Here is a tiny trained network, its code and every weight. The questions are about switching its units off for an input and a class, where a switched-off unit gives its printed mean instead of its output.

import numpy as np


def w(rows, s, z=0):
    codes = np.array(rows[::2]) - 128.0
    scale = np.full(codes.shape[1], s)
    scale[-1] = z or s
    return codes * scale


def f(y):
    return y / 2 * (1 + np.tanh(0.7978845608 * (y + 0.044715 * y**3)))


def log_softmax(a):
    a = a - a.max(-1, keepdims=True)
    return a - np.log(np.exp(a).sum(-1, keepdims=True))


def net(x, mask):
    res = np.array(x, float).reshape(1, 8) / 4 @ E
    y = f(res @ A[0][:, :-1].T + A[0][:, -1])
    res = res + np.where(mask, y, B[0][:, -1]) @ B[0][:, :-1]
    return log_softmax(res[-1] @ U[:, :-1].T + U[:, -1])


A, B = {}, {}
E = w([
[251,90,41],'x0',
[32,129,89],'x1',
[75,3,213],'x2',
[106,110,105],'x3',
[135,78,137],'x4',
[90,151,148],'x5',
[227,104,172],'x6',
[141,208,223],'x7',
],0.0063)
A[0] = w([
[123,78,229,200],'n1',
[78,126,162,81],'n2',
[61,174,73,108],'n3',
[10,116,172,213],'n4',
[161,65,70,175],'n5',
[73,211,206,143],'n6',
[50,185,81,176],'n7',
[203,182,90,64],'n8',
[131,79,147,217],'n9',
[118,60,163,255],'n10',
[134,59,179,97],'n11',
[70,96,48,214],'n12',
[200,146,118,74],'n13',
[63,221,204,188],'n14',
[134,140,70,53],'n15',
[167,86,140,219],'n16',
],0.012,0.0048)
B[0] = w([
[120,69,169,229],'n1',
[105,153,194,153],'n2',
[134,123,94,177],'n3',
[153,100,96,254],'n4',
[129,108,153,193],'n5',
[2,100,127,221],'n6',
[134,75,79,207],'n7',
[168,222,161,191],'n8',
[188,22,138,182],'n9',
[164,33,142,217],'n10',
[187,118,163,171],'n11',
[116,101,73,210],'n12',
[159,179,125,167],'n13',
[12,89,99,244],'n14',
[100,146,159,140],'n15',
[187,87,83,187],'n16',
],0.0072,0.0081)
U = w([
[170,73,21,143],'0',
[195,45,223,148],'1',
[134,111,157,48],'2',
[133,147,205,52],'3',
[2,124,185,215],'4',
[221,249,159,218],'5',
[128,163,224,2],'6',
],0.009,0.008)

Each question gives the input, the list of numbers given to net, and the class t.
The units are the neurons (one row each of A and B). Each row of codes is followed by its name. A weight is (code - 128) times the scale printed after its matrix; where a second scale follows, it is the last column's (A, B and U).
mask holds one flag per neuron, in row order. A switched-off neuron (its flag False) gives its mean, the last column of its row in B, instead of its output. The means were averaged over made-up inputs and are rounded, as every weight is.
A unit's drop is (log p(t) with every unit on - log p(t) with that unit switched off) / (log p(t) with every unit on - log p(t) with every unit switched off).
The circuit of an input: a set's keep is (log p(t) with only the set's units on - log p(t) with every unit switched off) / (log p(t) with every unit on - log p(t) with every unit switched off). Starting from the 12 units with the biggest drops (on a tie, the unit counted first), units are removed one at a time, each time the one whose removal leaves the highest keep (on an exact tie, the one counted first), for as long as the keep stays at least 0.8.
units of the circuit, in order: the units of the circuit, biggest drop first
top k neurons: the k neurons with the biggest drops, biggest first
drop of u: that unit's drop, to one decimal
input [0,3,6,-4,2,0,-6,-4], class 0: units of the circuit, in order	(n12, n4)
input [-6,-7,8,-4,-4,3,-8,-6], class 1: top 4 neurons	(n10, n4, n9, n11)
input [-3,6,6,3,4,7,0,-4], class 0: units of the circuit, in order	(n4)
input [-6,-7,-6,-3,5,2,8,4], class 4: units of the circuit, in order	(n6, n14)
input [1,-6,-5,-2,5,4,-6,5], class 4: units of the circuit, in order	(n14, n6)
input [-7,5,4,8,-1,-5,5,0], class 1: top 3 neurons	(n10, n4, n9)
input [0,7,-2,7,4,-4,-8,4], class 0: top 4 neurons	(n7, n4, n12, n3)
input [5,6,-7,3,3,-2,0,1], class 5: top 2 neurons	(n8, n14)
input [8,-4,-5,5,-3,7,6,-8], class 5: drop of n8	0.2
input [-5,1,-1,2,5,3,-3,-4], class 0: drop of n7	0.3
input [8,6,8,2,-6,7,-8,5], class 0: drop of n7	0.2
